Below are the code and all the weights of a small trained network. Each question names an input and a target symbol and asks about switching units off, where a switched-off unit gives its printed mean instead of its output.

import numpy as np


def w(rows, s, z=0):
    codes = np.array(rows[::2]) - 128.0
    scale = np.full(codes.shape[1], s)
    scale[-1] = z or s
    return codes * scale


def f(y):
    return np.maximum(y, 0)


def softmax(a):
    e = np.exp(a - a.max(-1, keepdims=True))
    return e / e.sum(-1, keepdims=True)


def log_softmax(a):
    a = a - a.max(-1, keepdims=True)
    return a - np.log(np.exp(a).sum(-1, keepdims=True))


def net(x, mask):
    ids = ['αβγδεζηθλμξστφψω'.index(c) for c in x.split()]
    T = len(ids)
    res = E[ids] + P[:T]
    r = res
    for j in range(3):
        rows = slice(2 * j, 2 * j + 2)
        q, k, v = (r @ M[0][rows].T for M in (Q, K, V))
        z = softmax(np.where(np.tri(T) > 0, q @ k.T / 2**0.5, -1e9)) @ v
        o = O[0][rows]
        res = res + np.where(mask[j], z, o[:, -1]) @ o[:, :-1]
    y = f(res @ A[0][:, :-1].T + A[0][:, -1])
    res = res + np.where(mask[3:19], y, B[0][:, -1]) @ B[0][:, :-1]
    return log_softmax(res[-1] @ U[:, :-1].T + U[:, -1])


Q, K, V, O, A, B = {}, {}, {}, {}, {}, {}
E = w([
[98,147,172],'α',
[74,180,64],'β',
[107,141,137],'γ',
[131,86,59],'δ',
[239,132,166],'ε',
[117,86,98],'ζ',
[143,90,100],'η',
[81,139,81],'θ',
[148,173,111],'λ',
[106,80,138],'μ',
[179,123,200],'ξ',
[153,53,165],'σ',
[109,252,169],'τ',
[170,105,104],'φ',
[117,197,183],'ψ',
[117,164,157],'ω',
],0.023)
P = w([
[147,149,215],'0',
[72,62,181],'1',
[3,226,149],'2',
[59,159,46],'3',
[80,61,183],'4',
[11,214,124],'5',
[61,158,44],'6',
[84,62,189],'7',
[23,206,114],'8',
],0.0073)
Q[0] = w([
[66,3,107],'head 1',
[107,105,131],'head 1',
[106,131,142],'head 2',
[110,96,148],'head 2',
[38,164,233],'head 3',
[89,150,141],'head 3',
],0.024)
K[0] = w([
[164,119,250],'head 1',
[150,109,162],'head 1',
[103,129,154],'head 2',
[102,96,122],'head 2',
[149,173,43],'head 3',
[128,176,84],'head 3',
],0.027)
V[0] = w([
[116,170,152],'head 1',
[194,150,218],'head 1',
[233,47,175],'head 2',
[90,121,252],'head 2',
[190,204,110],'head 3',
[176,161,68],'head 3',
],0.0025)
O[0] = w([
[97,97,114,119],'head 1',
[82,186,42,246],'head 1',
[252,94,167,248],'head 2',
[156,187,213,195],'head 2',
[197,161,185,79],'head 3',
[179,109,145,73],'head 3',
],0.0025,0.0011)
A[0] = w([
[125,211,110,99],'neuron 1',
[135,249,139,205],'neuron 2',
[125,125,65,148],'neuron 3',
[209,99,132,79],'neuron 4',
[153,66,130,41],'neuron 5',
[150,140,175,42],'neuron 6',
[163,211,106,81],'neuron 7',
[152,177,70,138],'neuron 8',
[71,182,149,158],'neuron 9',
[94,209,141,67],'neuron 10',
[102,156,148,140],'neuron 11',
[116,191,115,183],'neuron 12',
[106,86,191,78],'neuron 13',
[154,156,76,210],'neuron 14',
[165,152,191,3],'neuron 15',
[194,160,178,91],'neuron 16',
],0.016,0.0055)
B[0] = w([
[116,106,202,176],'neuron 1',
[168,5,136,255],'neuron 2',
[186,129,174,196],'neuron 3',
[154,95,221,214],'neuron 4',
[168,180,101,169],'neuron 5',
[172,175,136,165],'neuron 6',
[141,216,74,176],'neuron 7',
[106,146,184,186],'neuron 8',
[162,183,113,211],'neuron 9',
[85,161,178,185],'neuron 10',
[135,163,111,171],'neuron 11',
[112,140,56,197],'neuron 12',
[66,118,115,184],'neuron 13',
[79,118,75,216],'neuron 14',
[163,204,69,183],'neuron 15',
[51,128,97,220],'neuron 16',
],0.031,0.0066)
U = w([
[139,152,21,57],'α',
[94,153,144,94],'β',
[136,78,124,158],'γ',
[188,99,131,187],'δ',
[204,151,113,168],'ε',
[146,147,84,109],'ζ',
[254,44,199,3],'η',
[164,178,185,28],'θ',
[123,38,39,159],'λ',
[15,81,130,139],'μ',
[111,146,92,200],'ξ',
[88,141,179,120],'σ',
[140,143,78,158],'τ',
[93,62,223,199],'φ',
[80,181,80,87],'ψ',
[230,83,31,124],'ω',
],0.011,0.0056)

Each question gives the input, a string of symbols that net reads in full, and the target symbol t.
The units are the heads (2 rows each of Q, K, V and O) and the neurons (one row each of A and B). Each row of codes is followed by its name. A weight is (code - 128) times the scale printed after its matrix; where a second scale follows, it is the last column's (O, A, B and U).
mask holds one flag per unit, heads first, then neurons. A switched-off unit (its flag False) gives its mean, the last column of its rows in O or B, instead of its output. The means were averaged over made-up inputs and are rounded, as every weight is.
A unit's drop is (log p(t) with every unit on - log p(t) with that unit switched off) / (log p(t) with every unit on - log p(t) with every unit switched off).
The circuit of an input: a set's keep is (log p(t) with only the set's units on - log p(t) with every unit switched off) / (log p(t) with every unit on - log p(t) with every unit switched off). Starting from the 12 units with the biggest drops (on a tie, the unit counted first), units are removed one at a time, each time the one whose removal leaves the highest keep (on an exact tie, the one counted first), for as long as the keep stays at least 0.8.
circuit, biggest first: the units of the circuit, biggest drop first
most important unit: the unit with the biggest drop
top k neurons: the k neurons with the biggest drops, biggest first
drop of u: that unit's drop, to one decimal
input ξ α φ α μ σ, target μ: most important unit -> neuron 13
input ε φ φ, target λ: circuit, biggest first -> (neuron 4; neuron 9; neuron 10; neuron 15)
input λ φ φ α α δ γ ξ τ, target θ: top 4 neurons -> (neuron 10; neuron 1; neuron 7; neuron 9)
input λ φ ψ, target ε: top 3 neurons -> (neuron 2; neuron 10; neuron 9)
input ε ε ε θ φ φ, target λ: circuit, biggest first -> (neuron 9; neuron 10)
input ξ α φ ξ τ, target ε: top 4 neurons -> (neuron 2; neuron 10; neuron 7; neuron 9)
input σ μ σ μ φ σ η δ, target ω: circuit, biggest first -> (neuron 10; neuron 16)
input ε φ ψ ε φ ω, target η: top 4 neurons -> (neuron 2; neuron 1; neuron 9; neuron 16)
input α φ μ, target ψ: top 3 neurons -> (neuron 2; neuron 4; neuron 9)
input μ μ ε τ τ, target ε: top 4 neurons -> (neuron 2; neuron 10; neuron 9; neuron 7)
input φ φ φ φ, target φ: circuit, biggest first -> (neuron 8; neuron 15)
input σ δ φ λ φ, target η: circuit, biggest first -> (neuron 16; neuron 4)
input φ φ φ ε ε ε ε ε ψ, target ε: top 3 neurons -> (neuron 2; neuron 9; neuron 10)
input μ φ ε σ μ φ θ δ, target ω: drop of neuron 10 -> 0.5
input φ λ γ ζ β α, target φ: drop of neuron 1 -> 1.6
input δ ε ω, target η: drop of neuron 16 -> 0.2
input φ λ σ, target μ: drop of neuron 2 -> 0.4
